Below is a small trained network, with its code and all its weights. Each question gives an input and a class and asks what happens when units are switched off, that is, made to give their printed mean instead of their output.

import numpy as np


def w(rows, s, z=0):
    codes = np.array(rows[::2]) - 128.0
    scale = np.full(codes.shape[1], s)
    scale[-1] = z or s
    return codes * scale


def f(y):
    return y / 2 * (1 + np.tanh(0.7978845608 * (y + 0.044715 * y**3)))


def log_softmax(a):
    a = a - a.max(-1, keepdims=True)
    return a - np.log(np.exp(a).sum(-1, keepdims=True))


def net(x, mask):
    res = np.array(x, float).reshape(1, 3) / 4 @ E
    y = f(res @ A[0][:, :-1].T + A[0][:, -1])
    res = res + np.where(mask, y, B[0][:, -1]) @ B[0][:, :-1]
    return log_softmax(res[-1] @ U[:, :-1].T + U[:, -1])


A, B = {}, {}
E = w([
[95,106,116,6],'x0',
[33,52,199,172],'x1',
[229,40,169,79],'x2',
],0.012)
A[0] = w([
[158,151,94,123,119],'N1',
[143,163,98,76,117],'N2',
[72,54,172,163,145],'N3',
[175,101,144,237,40],'N4',
[76,122,60,182,66],'N5',
[147,85,211,133,116],'N6',
[97,217,55,133,154],'N7',
[58,170,137,39,41],'N8',
[87,103,207,161,117],'N9',
[157,166,172,208,57],'N10',
[72,68,158,113,99],'N11',
[73,146,182,146,100],'N12',
[146,111,148,110,5],'N13',
[85,207,147,142,58],'N14',
[92,98,168,142,130],'N15',
[214,59,148,194,130],'N16',
[74,165,145,47,72],'N17',
[174,170,46,106,110],'N18',
[179,70,168,90,40],'N19',
[170,75,145,119,73],'N20',
[103,87,101,48,52],'N21',
[46,134,61,181,136],'N22',
[86,105,115,79,5],'N23',
[95,58,165,146,99],'N24',
[42,140,90,158,52],'N25',
[92,72,199,159,96],'N26',
[196,69,170,119,38],'N27',
[81,60,184,185,139],'N28',
[247,211,34,119,146],'N29',
[33,43,111,143,120],'N30',
[67,81,73,65,85],'N31',
[29,221,41,151,46],'N32',
[140,165,132,243,43],'N33',
[116,105,110,98,28],'N34',
[185,55,160,138,53],'N35',
[107,94,112,66,38],'N36',
[160,123,109,199,88],'N37',
[38,166,123,142,85],'N38',
[173,80,169,120,82],'N39',
[208,114,163,109,128],'N40',
[172,159,174,200,73],'N41',
[67,112,233,135,87],'N42',
[62,65,131,166,111],'N43',
[162,180,190,205,60],'N44',
[72,167,83,163,40],'N45',
],0.013,0.0021)
B[0] = w([
[196,192,141,120,159],'N1',
[147,190,80,220,169],'N2',
[191,214,127,101,186],'N3',
[111,102,39,223,183],'N4',
[77,94,153,91,164],'N5',
[119,154,174,92,171],'N6',
[128,117,216,64,206],'N7',
[97,59,57,208,173],'N8',
[158,180,133,138,174],'N9',
[120,82,41,232,172],'N10',
[192,176,73,160,169],'N11',
[156,126,144,113,157],'N12',
[142,94,121,92,137],'N13',
[87,66,211,63,169],'N14',
[213,178,131,133,159],'N15',
[51,58,166,85,194],'N16',
[66,60,10,225,166],'N17',
[208,206,130,163,197],'N18',
[78,90,160,91,179],'N19',
[60,91,184,32,164],'N20',
[95,84,53,239,167],'N21',
[109,124,152,34,183],'N22',
[108,116,55,209,148],'N23',
[173,155,137,138,171],'N24',
[106,109,204,59,172],'N25',
[155,177,137,139,180],'N26',
[112,54,188,28,182],'N27',
[140,234,126,127,190],'N28',
[229,254,150,122,253],'N29',
[169,219,136,181,181],'N30',
[103,139,17,246,166],'N31',
[90,81,214,20,223],'N32',
[57,108,80,237,190],'N33',
[73,123,101,157,136],'N34',
[57,117,190,68,179],'N35',
[73,103,67,174,156],'N36',
[114,97,27,207,162],'N37',
[119,91,214,65,176],'N38',
[80,88,202,34,169],'N39',
[115,112,200,66,178],'N40',
[110,80,28,226,170],'N41',
[178,169,110,140,179],'N42',
[165,177,141,122,173],'N43',
[103,87,37,225,173],'N44',
[121,71,188,67,174],'N45',
],0.0075,0.019)
U = w([
[213,250,142,123,255],'0',
[107,106,184,81,119],'1',
[102,113,45,168,37],'2',
],0.024,0.00079)

Each question gives the input, the list of numbers given to net, and the class t.
The units are the neurons (one row each of A and B). Each row of codes is followed by its name. A weight is (code - 128) times the scale printed after its matrix; where a second scale follows, it is the last column's (A, B and U).
mask holds one flag per neuron, in row order. A switched-off neuron (its flag False) gives its mean, the last column of its row in B, instead of its output. The means were averaged over made-up inputs and are rounded, as every weight is.
A unit's drop is (log p(t) with every unit on - log p(t) with that unit switched off) / (log p(t) with every unit on - log p(t) with every unit switched off).
The circuit of an input: a set's keep is (log p(t) with only the set's units on - log p(t) with every unit switched off) / (log p(t) with every unit on - log p(t) with every unit switched off). Starting from the 12 units with the biggest drops (on a tie, the unit counted first), units are removed one at a time, each time the one whose removal leaves the highest keep (on an exact tie, the one counted first), for as long as the keep stays at least 0.8.
circuit, biggest first: the units of the circuit, biggest drop first
unit that matters most: the unit with the biggest drop
k most important neurons: the k neurons with the biggest drops, biggest first
drop when u is switched off: that unit's drop, to one decimal
input [1,6,-6], class 0: circuit, biggest first => N30
input [7,4,-6], class 2: 2 most important neurons => N31, N17
input [-1,-7,-8], class 1: 4 most important neurons => N32, N14, N7, N45
input [-8,2,7], class 2: 4 most important neurons => N4, N41, N44, N10
input [-8,7,7], class 2: 2 most important neurons => N4, N29
input [-8,-2,-7], class 2: 4 most important neurons => N33, N44, N10, N41
input [-7,6,-5], class 2: 2 most important neurons => N33, N29
input [5,-4,-1], class 2: 2 most important neurons => N17, N8
input [1,2,-2], class 0: 2 most important neurons => N16, N27
input [-2,-6,-7], class 1: 2 most important neurons => N32, N14
input [-2,3,-4], class 1: drop when N29 is switched off => 3.0
input [-7,1,-7], class 1: drop when N45 is switched off => 0.2
input [-7,-6,3], class 2: drop when N41 is switched off => 0.2
input [6,6,6], class 0: unit that matters most => N11
